Below are the code and all the weights of a small trained network. Each question names an input and a class and asks about switching units off, where a switched-off unit gives its printed mean instead of its output.

import numpy as np


def w(rows, s, z=0):
    codes = np.array(rows[::2]) - 128.0
    scale = np.full(codes.shape[1], s)
    scale[-1] = z or s
    return codes * scale


def norm(h):
    return h / np.sqrt((h * h).mean(-1, keepdims=True) + 1e-5)


def f(y):
    return np.maximum(y, 0)


def log_softmax(a):
    a = a - a.max(-1, keepdims=True)
    return a - np.log(np.exp(a).sum(-1, keepdims=True))


def net(x, mask):
    res = np.array(x, float).reshape(1, 3) / 4 @ E
    u = 0
    for l in range(2):
        y = f(norm(res) @ A[l][:, :-1].T + A[l][:, -1])
        res = res + np.where(mask[u : u + 3], y, B[l][:, -1]) @ B[l][:, :-1]
        u += 3
    return log_softmax(norm(res)[-1] @ U[:, :-1].T + U[:, -1])


A, B = {}, {}
E = w([
[135,161,182,208,150,154,130,140,168,134,154,111],'x0',
[197,170,82,111,117,74,220,116,106,144,7,60],'x1',
[126,120,126,133,123,130,128,130,123,130,134,114],'x2',
],0.012)
A[0] = w([
[120,86,107,90,121,129,119,132,105,120,145,114,118],'L0N1',
[94,61,71,10,114,123,111,110,93,124,139,190,1],'L0N2',
[128,83,50,8,102,108,130,124,77,131,108,157,9],'L0N3',
],0.017,0.0031)
B[0] = w([
[163,150,126,150,96,111,133,150,98,132,123,147,175],'L0N1',
[255,202,43,179,82,97,146,205,71,149,111,207,255],'L0N2',
[32,70,219,75,198,157,97,61,172,91,153,62,253],'L0N3',
],0.0083,0.018)
A[1] = w([
[82,89,10,111,8,103,140,150,96,151,120,186,20],'L1N1',
[23,49,110,14,131,119,115,77,126,95,117,103,1],'L1N2',
[134,113,35,98,50,110,133,154,96,162,113,187,27],'L1N3',
],0.019,0.0028)
B[1] = w([
[196,144,129,55,163,95,99,130,54,70,120,146,210],'L1N1',
[81,50,65,7,78,137,97,70,107,212,85,99,246],'L1N2',
[137,138,134,131,119,94,125,160,88,61,139,162,233],'L1N3',
],0.013,0.012)
U = w([
[164,139,115,89,134,113,89,174,56,61,147,198,170],'0',
[26,103,164,178,151,206,65,148,190,123,226,180,224],'1',
[97,76,94,23,115,135,119,89,104,162,74,91,110],'2',
[170,172,126,179,127,112,249,133,157,142,30,42,2],'3',
],0.011,0.002)

Each question gives the input, the list of numbers given to net, and the class t.
The units are the neurons (one row each of A and B). Each row of codes is followed by its name. A weight is (code - 128) times the scale printed after its matrix; where a second scale follows, it is the last column's (A, B and U).
mask holds one flag per neuron, layer by layer. A switched-off neuron (its flag False) gives its mean, the last column of its row in B, instead of its output. The means were averaged over made-up inputs and are rounded, as every weight is.
A unit's drop is (log p(t) with every unit on - log p(t) with that unit switched off) / (log p(t) with every unit on - log p(t) with every unit switched off).
The circuit of an input: a set's keep is (log p(t) with only the set's units on - log p(t) with every unit switched off) / (log p(t) with every unit on - log p(t) with every unit switched off). Starting from all 6 units, units are removed one at a time, each time the one whose removal leaves the highest keep (on an exact tie, the one counted first), for as long as the keep stays at least 0.8.
circuit, biggest first: the units of the circuit, biggest drop first
unit that matters most: the unit with the biggest drop
k most important neurons: the k neurons with the biggest drops, biggest first
top k neurons in layer l: the k neurons of layer l with the biggest drops, biggest first
drop when u is switched off: that unit's drop, to one decimal
input [2,2,-2], class 3: unit that matters most : L0N3
input [2,3,-6], class 3: circuit, biggest first : [L0N3; L0N2; L1N2; L1N1]
input [7,0,4], class 1: circuit, biggest first : [L0N2; L1N1]
input [4,1,-3], class 3: 3 most important neurons : [L0N3; L1N2; L0N2]
input [8,3,-5], class 3: top 2 neurons in layer 0 : [L0N3; L0N2]
input [5,-1,0], class 1: circuit, biggest first : [L0N2; L0N3; L1N2; L1N1]
input [1,-2,2], class 1: top 2 neurons in layer 1 : [L1N2; L1N1]
input [8,1,-8], class 3: top 2 neurons in layer 1 : [L1N2; L1N3]
input [3,7,7], class 3: top 2 neurons in layer 0 : [L0N3; L0N2]
input [1,7,3], class 3: 4 most important neurons : [L0N3; L0N2; L1N2; L1N1]
input [1,-4,-5], class 1: drop when L1N2 is switched off : 0.3
input [7,-4,7], class 1: drop when L1N1 is switched off : 0.0
input [3,-6,-5], class 1: drop when L0N2 is switched off : 2.5
